F: [186 185 141 137 136]
T: [138 154 134 143 193]
N: [133 207 131 136 208]
Z: [171 135 139 135 142]
L: [168 157 140 140 148]
C: [130 153 143 137 136]
after: [131] -> [136]
after: [186] -> [185]
after: [168] -> [157]
after: [153] -> [143]
find: [186 185 141 137 136] -> F
find: [171 135 139 135 142] -> Z

P: [145  79 179 108]
R: [142 125 137  73]
W: [ 94  85 159 182]
S: [148  63 185 102]
U: [148  63 155 102]
J: [113  88 150 116]
K: [142 125 137 179]
M: [137 138 131  80]
D: [149 103 157  87]
Q: [129 144 102  74]
after: [79] -> [179]
after: [159] -> [182]
after: [149] -> [103]
after: [150] -> [116]
find: [ 94  85 159 182] -> W

G: [ 96  82 146 125]
A: [ 98  69 128 174]
E: [152 127 137  77]
B: [175 105 174  85]
X: [108 140 109  63]
V: [158 150 125  79]
Y: [118 108 148 108]
H: [171 116 171  89]
after: [146] -> [125]
after: [175] -> [105]

defa: [ 90  84 127 148]
Baze: [147  62 180 194]
veb: [124  82 147 166]
vobaz: [100 167 102 178]
sufe: [ 92 204 101 144]
besu: [119 154  72 179]
kal: [ 84 142 203  87]
after: [90] -> [84]
after: [101] -> [144]

Mude: [165 172  96 128  74]
Sus: [110 139 169 138  62]
duda: [113 156 199 138  91]
tek: [133 190 172 165 117]
Mele: [109 144 190 116  76]
Gumi: [142 209 120 148 117]
Tumu: [119 145 143  89  55]
Zuder: [133 152 117  91  56]
tosu: [140 203 146 162 119]
kipas: [151 163 100 153 129]
dozu: [124 120 192 156 106]
after: [169] -> [138]
after: [209] -> [120]
after: [128] -> [74]
after: [146] -> [162]
after: [163] -> [100]
after: [152] -> [117]
after: [139] -> [169]

Nolut: [131 125 117 128 147 115 152 139 127 122 127 123 131 128 127  90 130 129
 125 143 119 114 130 119 129 126 109 142 142 140 122 129 120 110 121 116
 140 120 123 136 155 106 130 121 135 121 140 147 125 153 132 134 116 128
 142 121 120]
Pav: [127 133  60 128 124 107 133 129 122 131 129 121 129 128 125 141 126 113
 127 122 155 128 125 135 135 128 128 133 136 134 140 133 128 135 118 136
 122 122 137 131 121 116 138 130 136 122 102 135 130 110 121 125 129 128
 126 136 127]
dopa: [118 125  98 122 134 146 133 123 125 123 138 137 130 127 132 129 137 120
 119 164 129 129 129 111 131 127 144 138 138 140 124 131 130 141 133 121
 123 137 135 135 136 115 140 121 129 139 123 121 133 140 110 126 135 129
 123 146 127]
gez: [133 123  83 126 121 126 133 127 130 142 130 139 130 132 133 126 127 132
 130 131 142 130 128 127 130 130 105 147 126 112 128 139 124 143 130 113
 134 101 122 127 114 148 108 132 137 137 136 122 129 121 131 127 120 133
 126 155 126]
fet: [132 115 131 130 137 122 129 127 126 112 118 124 145 141 126 128 119 142
 128 129 129 111 128 145 121 130 117 134 119 126 126 125 124 101 133 121
 134 119 134 119 118 159 126 119 143 133 129 115 121 134 130 132 119 125
 117 127 128]
rup: [143 131  91 127 119 131 108 135 123 130 128 134 129 174 122 112 133 140
 127 134 139 128 127 122 123 128 144 125 136 130 129 130 129 144 127 134
 135 133 121 114 118 158 125 129 138 141 136 125 131 150 143 126 131 134
 139 133 123]
after: [91] -> [127]
after: [106] -> [130]

mapot: [137 118 176 105 101 111 116 136  84 120 113 111 133 116 126 128 109 154
 192 117 119 135 141 118  97 133]
vuv: [126 137 117 129 155 136 137 125 112 152 163 149 109 118 137 155 130  86
 115 112 139 155 117 114 126 118]
fip: [145 112 142 163 124  91 117 133  89 161 153 145 144 108 184 142 138 112
 130 146 134 156 131 128 150 141]
Fubuv: [123 147 159 103 118 119 125 130  85 139 157 124 104 123 133 161 109 113
 178 107 125 166 129 113  98 127]
Sivo: [131 113 113 165 143 114 135 129 147 120 122 121 138 145 140 105 150 129
  84 153 142 120 126 139 160 113]
risof: [111 164  82 108 162 182 103 111 182 131 111 173 139 112  57 129  92 116
 100  88 141  80 122 116 100 130]
Zago: [134 130  86 164 180 152 104 114 172 152 116 180 172 104 106 118 120 113
  75 141 131  77 128 136 160 144]
pipog: [130 124 118 139 142 128 117 123 154 116 110 132 140 131 111 116 125 131
 109 126 139  99 125 127 131 127]
pevo: [124 110 133 140 100 107 152 139 146  81  99  87 117 168 134  88 149 157
 114 157 154 130 128 144 141 100]
find: [126 137 117 129 155 136 137 125 112 152 163 149 109 118 137 155 130  86
 115 112 139 155 117 114 126 118] -> vuv
after: [85] -> [139]
find: [130 124 118 139 142 128 117 123 154 116 110 132 140 131 111 116 125 131
 109 126 139  99 125 127 131 127] -> pipog
find: [134 130  86 164 180 152 104 114 172 152 116 180 172 104 106 118 120 113
  75 141 131  77 128 136 160 144] -> Zago
after: [89] -> [161]
after: [80] -> [122]

noz: [178  73 120 169 177]
Vilu: [177  70 113 168 130]
fur: [173 131  97 165 122]
Fam: [178  72 116 169 132]
Kar: [174  67 101 164 124]
Devig: [173  68  97 165 122]
nalak: [171  65  94 163 120]
after: [101] -> [164]
find: [178  73 120 169 177] -> noz
after: [163] -> [120]
after: [116] -> [169]
after: [68] -> [97]
after: [72] -> [116]

